B:
1: [-113  384    8 -165   56  235  -52 -222  -81   92 -472 -227  333 -104
 -466  151  120  442 -253  301]
2: [-210  559    4  -88 -637 -276   10 -127  108  431  189  -85  272  -23
 -314 -375  623  243 -410   -4]
3: [  -1   52   26   59   22 -207  303  245 -363 -187  468  -84 -174   95
   32  -72 -194 -118   38  -46]
4: [ -86 -162   58 -135   80  232 -368 -393  316  256 -603  -39   12 -119
 -105  149  204  410  -16   30]
5: [-105 -592  183   -4    4 -123 -252 -219  161  189  -70  -27 -472   80
  303 -224  120   31   54 -351]
6: [ 243   32  -64  135  131   89   -8  177  -12   14  131   19  -94  -19
 -122  150 -302 -125  299 -259]
7: [ -70  -84   96  -17  103 -104  155   39 -369  -66  193 -265 -186  159
  -78 -203 -170  -34 -133 -103]
8: [ 127  436 -120  116  -85  -70  179  262  -82  -44  125  -61  127 -116
 -271  161  -78   -2  173  -70]
9: [-314  620    1 -195 -333 -195  168 -186 -257  229 -263 -571  367   -1
 -607 -310  416  386 -587  154]
10: [  45   57  -94   29  118 -138  177  136 -210  -57   17 -326  -96   20
 -187   33 -228  -22  115 -149]
11: [ -73  405   36 -180  168  400  -55 -213 -153    1 -419  -99  374 -100
 -448  271    3  471 -255  452]
12: [  12  -92   50   79   59  -46  -33   25  -43   18 -138 -176 -184  -14
  -71  -37  -62    2  113 -270]
13: [ -38  281   73  -70 -189  152 -154 -165  113  234  -15  135  190  -58
 -206   -2  244  267 -172  108]
14: [ 143  -65 -196  -82  134  120 -215 -146  293  261 -161    8   43  -94
 -129  273  -98  188  225  -28]
15: [ 136 -144   -3  163 -187 -234  -16  193  128  129  549  219 -297   34
  224 -104  -20 -230  283 -382]
16: [ 270 -270 -103  -39  390  395 -328 -149  279  149 -195  191  -59  -70
  -27  422 -344  122  360  -29]
17: [ 220  596   33  208 -169  221    9  248   31  -12  156  301  237 -169
 -290  217   -2    8  181  -53]
18: [ -11 -179    0   24  -96 -241   48   73   29   45  395   93 -259   32
  229  -61   23  -49  143 -140]
19: [-100 -100 -110    5 -128 -461  129   50  -15  137    0 -438 -234   32
  -43 -207   89  -13   76 -353]
20: [ -86 -110  122   33  -25 -250  210  141 -319 -116  407  -99 -285  133
  120 -218  -74  -89  -50 -116]
21: [  97  -39 -186   54   12 -227   93  174   98   -4  112  -63 -154  -90
   51  193  -95   -8  356 -156]
22: [  75  136 -123   68  -35 -182  148  178  -52  -13  132 -135  -65  -54
 -109   70  -89  -18  193 -150]
23: [  77 -124  208   99   90  207 -142    3  -35  -30   69  207 -183   13
   68   35  -91    1   89 -135]
24: [ -72 -124   -2   20  -18 -342  230  139 -249  -58  342 -227 -276  110
   77 -182  -91  -85   24 -174]
25: [ 261   -4    2  173 -154   74 -173  151  317  144  477  544 -123  -87
  198  165  -18 -122  373 -210]
26: [ 272   26 -204  183 -104 -180  -10  270  265  131  321  144 -150 -101
   50  169 -127 -187  506 -387]
27: [ -42  620   -1  -46 -238   77   62  -25 -106  143   27  -75  362  -64
 -462  -31  198  241 -275  170]
28: [  86  315   -3  -26  120  366 -157 -119   34  100 -397  -64  262 -124
 -432  234  -57  268  -12   85]
29: [ 257  626 -123  175 -233  150  -58  209  255  129   33  255  306 -256
 -336  307   74   67  286  -91]
30: [ 133   10   71  -16  290  439 -246 -151   19   54 -366   23   67  -55
 -253  245 -207  194   64   16]
31: [ -57   29  117  -50 -116  148 -278 -264  186  301 -238   13   30  -36
 -156  -88  235  235 -131  -98]
32: [-163  782  -50 -107 -517  -98   66  -76   78  259    9  -16  466 -158
 -423  -53  538  390 -323  265]
33: [ -35 -358   99   61  -75 -100 -278 -157  286  247 -240  -60 -317  -29
  116 -141  184   49  152 -440]
34: [-191  549  -62 -170 -189  -17   47 -193  -73  210 -360 -384  381  -90
 -547  -50  295  414 -361  196]
35: [ 175  188 -136   75 -138  -78  -47   97  162  233  191   28   19  -57
 -174   33  -20  -49  191 -249]
36: [-213  235   11 -229  -22  107 -106 -348  -21  223 -493 -339  245  -45
 -412  -19  240  470 -359  226]
37: [  47  248 -134   74  -35 -271  306  275 -246  -94  175 -315  -44  -12
 -206    1 -155  -73  123 -158]
38: [ -20 -485  -61  -66  385 -129   50  -37 -175  -68 -140 -390 -373  105
   66   25 -340    5  159 -179]
39: [  83  318 -152  -17 -155  -93   46   56   27  210  228  -52  136  -19
 -256    4   11   51   10  -60]
40: [ 133 -283   42  129  -77 -160  -58  125   87  119  522  211 -360   87
  262 -127  -99 -221  248 -374]
41: [-273 -252  166 -313  149  227 -299 -566   31  251 -551 -217    6   58
 -125  -82  214  518 -398  240]
42: [-183  248  100 -215  -89  183 -125 -321   -6  198 -205  -25  249  -34
 -255   -4  280  448 -364  349]
43: [ -20 -281  -29   -2 -153 -276  -52  -14  187  175  321   90 -290   28
  269  -97  118  -18  163 -214]
44: [ 287 -101   -6   43  437  467 -135   56   11 -155   17  328  -30  -81
   19  531 -463   65  377  143]
45: [-101  126    8   95 -260 -374  111   96  -50   98  -21 -343 -144  -19
 -144 -272  202  -22   -6 -386]
46: [-257 -367  334 -191  403  292 -173 -437 -389    2 -591 -472 -175  191
 -211 -238 -103  301 -461   47]
47: [  82 -142  -54   24  -25  -62  -93   16  204  101  137  141 -163  -67
  133  136    0   42  259 -126]
48: [ 107  478  -40  118 -197 -107  235  305 -183  -50  484   80  104  -33
 -189   15  -41  -77   61  -28]
49: [ 109  150   18  -18  207  411 -230 -159   80  100 -454  -26  172 -119
 -349  275 -114  259   50   42]
50: [  41  481   -4    4  -18  253  -53  -26   26   36 -324  -17  299 -181
 -405  247   84  287  -14  137]
51: [ 192 -122  -86  123  -54  -72 -133   91  245  197  171   95 -195  -39
   42   39  -80 -115  332 -377]
52: [ 220 -433  -18   78  102   90 -306  -35  349  200  208  333 -317   -5
  268  150 -155  -85  400 -296]
53: [-115  131  -34   19 -415 -496  148   76  -22  234  357 -234 -122   66
  -64 -401  273  -54 -106 -313]
54: [ -28 -190   13    9   42 -215  139  100 -164  -59  312  -85 -269   83
  131  -71 -119  -54   87 -116]
55: [  40  234  -92   85 -191 -337  313  313 -180  -73  584   -5  -76   17
   13  -41  -44 -119  125  -82]
56: [  52 -283  112  118   28 -202   95  168 -219  -39  504  -24 -414  182
  191 -230 -213 -265  107 -349]
57: [ -72  378   87 -103 -138  158  -32 -134  -90  164   25   15  250   -3
 -314  -48  167  266 -298  205]
58: [  27 -152  -84  -16  -12 -108 -116  -72  184  201  -51  -78 -136  -30
   -2   19   19   71  159 -210]
59: [  51  143 -122   39  -17 -189  174  172 -106   -5  154 -188  -51  -19
 -135   39 -119  -24  139 -133]
60: [-193  216  -60 -177 -221  -59 -185 -332  259  375 -550 -294  200 -134
 -334  -35  434  454 -204   32]
61: [ -77   -4  214   35 -277   29 -254 -172  194  275    3  163  -83  -17
    7 -226  337  118 -111 -210]
62: [ -48  345  140  168 -309 -266  252  264 -311  -57  377 -125  -69   55
 -158 -333  110 -143 -116 -270]
63: [ 392  440 -195  232  -16   95   96  402   67  -37  342  241  121 -161
 -210  365 -289 -163  474 -176]
64: [ 308   65  -75  214 -220  -25  -91  276  335  122  686  616 -134 -103
  251  202  -33 -191  493 -228]
65: [   7 -324  200   66   -4   39 -190  -67  105   60  138  233 -313   24
  261  -52   37   -5  113 -196]
66: [  61   -5  160   41 -149  252 -348 -159  325  246   31  423  -11  -85
   54   62  214  148   64  -66]
67: [  21  179  183  146 -126   17   26  123 -160  -22  186   53  -81   15
  -98 -148   36  -49  -42 -196]
68: [  40  301  -38   89 -549 -338   33  135  162  347  636  159   -5   25
  -39 -307  308 -113  -21 -291]
69: [  38 -516   40  -33  270   29 -127  -78   67   -6   34   65 -364   41
  278  128 -200   46  241  -99]
70: [-183  395  -11 -167 -111   16   -1 -222  -78  190 -450 -400  282  -63
 -495  -66  249  396 -328  131]
71: [ -63   16  223  103 -221  -95  -60   -4  -51  122  161   12 -180   64
   -9 -313  174  -38 -109 -307]
72: [  90  355   23   37   15  234  -83  -29  -26   92 -219  -57  202  -86
 -399  110  -26  159  -28  -30]

[-257  -25  179  156 -249  -35 -240  262  -86 -167   49 -291  125  285
   97   64  102  -78  135  -44 -108  251    2  203  254   57  323 -419] => 2
[  -4   24  140 -337    5   80  -80 -424   95  350 -119   48   90  -67
  139  115 -235 -138  225  146 -277   25 -209  -16    3  503  -67   -9] => 45
[-139 -221  -87   58   34  -38 -137   93  313 -517  239   -6 -167  229
   66 -404  289   68  -99   37  165   70 -225   29  305  138   -6 -222] => 37
[ -20  -32   85  116 -105  125   94  170  -84  -63   -4  -85  115   62
  111  -28   55   56   -8   -3 -108   14   50   12    7   20   74   -1] => 54
[-153    3  117  -86  -11   64    7  -27   24  102  -65 -244  107   -5
  175   -6 -185 -159  183   49 -275  125  -32   16  -44  474 -105  -48] => 9
[  62  -49 -134   89    2  -27 -109  141  212 -195   48 -241 -148   33
   52 -250  100   28  111  123   46   84   41   76   85  -96   11  -63] => 50
[ 112   93   90  117 -174   78    0  126 -180  199 -137 -160  141   -1
   51  172  -12   37  135   78 -186   60  166  109  -40 -258  277   12] => 66
[-109   10   -1   60 -114  -16 -147  178   52 -108   13 -300 -105  155
  179 -144   75   36  151   78    5  110   63   61  190  -23  124 -159] => 55
[  95  187 -120 -218   17   -8 -120 -130  140  360 -188 -401 -269 -111
  273 -117 -214    5  399  291  -86   16  144  -44    4   44  -75  138] => 17
[  17   59   18 -382  202  127  266 -484    9  452 -222  182   24 -181
  234    2 -216  -10   33  255 -344 -106 -164 -195 -166  391 -107  445] => 7
[  89  -24   99 -129  -21  178  102 -163   24  171  -53   55  103  -86
  126   11 -131   -2   76   60 -175  -79  -74  -74  -80  312 -139  108] => 12
[ 146  -99  -33  102   -7  150  112  115  107 -160   64  -18   11  -49
   44 -180   64   83  -31   22   -5  -67   17  -28  -53   30 -130   82] => 49
[  49 -250 -161  156  131   20  120   81  234 -507  194  253  -66  104
  -60 -382  393  169 -334   63  115  -28 -201   -1  120 -169   71   77] => 30
[  91  138   32 -100  -21   26    0 -130  -75  389 -231 -172   63 -109
  104  147 -164  -63  230  205 -302   84   88   62 -109  -40  168  143] => 13
[  72   11   68  -39 -116  121  -69   20   60   83  -13 -188   -5  -17
  148  -37 -104    1  211   50  -64  -12   43   -2   25  189 -106  -67] => 22
[ 224  108   67  -98 -100   81  -67 -183  -47  392 -181  -46  112 -123
   19  210 -143  -31  229  166 -227   28   44   84  -84  -92  163   61] => 47
[-106  -12  -18   48  -28   61   78  170    2  -99    0 -194  -79   94
  226 -202   69   94   20   68  -41    5   61  -58   74   53   11   55] => 3
[  66 -234  -48  251  -29   21   39  125   72 -471  175  343   83  193
 -156 -160  480  186 -360   10   94   16 -192  109  195 -403  362  -66] => 69
[-313 -184   38  155 -107 -176 -293  134  104 -494  179   22    9  428
  -33 -134  432    7 -143   25   39  281 -266  234  463 -143  525 -445] => 68
[ -61 -169   87  209 -217  -17 -203  150    6 -392  174  194   93  342
  -84  -27  433  139 -181  -33  109  103 -191  182  381 -325  488 -357] => 43
[  70    7  -95   69 -105  -52 -297  165  231 -135   48 -392 -191   72
   80 -190   40   -2  282  119   90  130   89  139  179  -89   35 -241] => 29
[ -31  117  106 -189  -58  160  141 -132 -136  358 -171  -80    3  -21
  321   43 -162   81  138  132 -200  -95   49 -152  -25  201  -18  210] => 20
[ 159 -116  146  -24  -41  294  248  -83  -23   26   32  252  205  -89
   70   -1  -37   83 -106  -49 -128 -182 -105 -120 -128  287 -204  157] => 38
[-311  -73   35   51  -10   -2    7  196   55 -255   70 -245  -62  202
  243 -250   94    5    6   21  -58  115  -38  -17  172  276    5 -112] => 62
[ 143   34  -10 -410  135  122   64 -513  175  400 -141  143  -66 -188
  177  -38 -234  -18  164  243 -199 -112 -193 -149  -80  411 -210  264] => 10
[   3  159   24 -252  -67   81  -66 -150   20  378 -161 -278 -167  -33
  340  -39 -221   36  340  199 -102  -50   85 -108   54  215  -87   84] => 27
[-109  -29  -25  136  -38    6   32  221   -9 -165    7 -189  -24  118
  126 -155  139   64  -10   68  -61   90   56   37   88  -92  154   -9] => 57
[ 178   24  141  -55  -33  198  243 -184 -192  329 -167  231  285 -140
   15  230  -78   31  -51   80 -322  -80  -30  -20 -200   -8  138  268] => 41
[-149  -10  191   44 -155  162  105  141 -166   13  -13 -100  139  118
  227   20  -12   46   22  -48 -148  -12   26  -47   50  225   34  -34] => 71
[-102   67    3   80 -208 -106 -363  211   64  -55   -7 -451 -130  203
  137  -51   70  -19  308  103   19  217  107  190  280 -149  281 -349] => 32
[ 113   25    0  -21  -73  125    3   45   60   65  -28 -174  -73  -35
  177 -114  -58   81  158   86  -11  -69   86  -50    4   62 -113   45] => 1
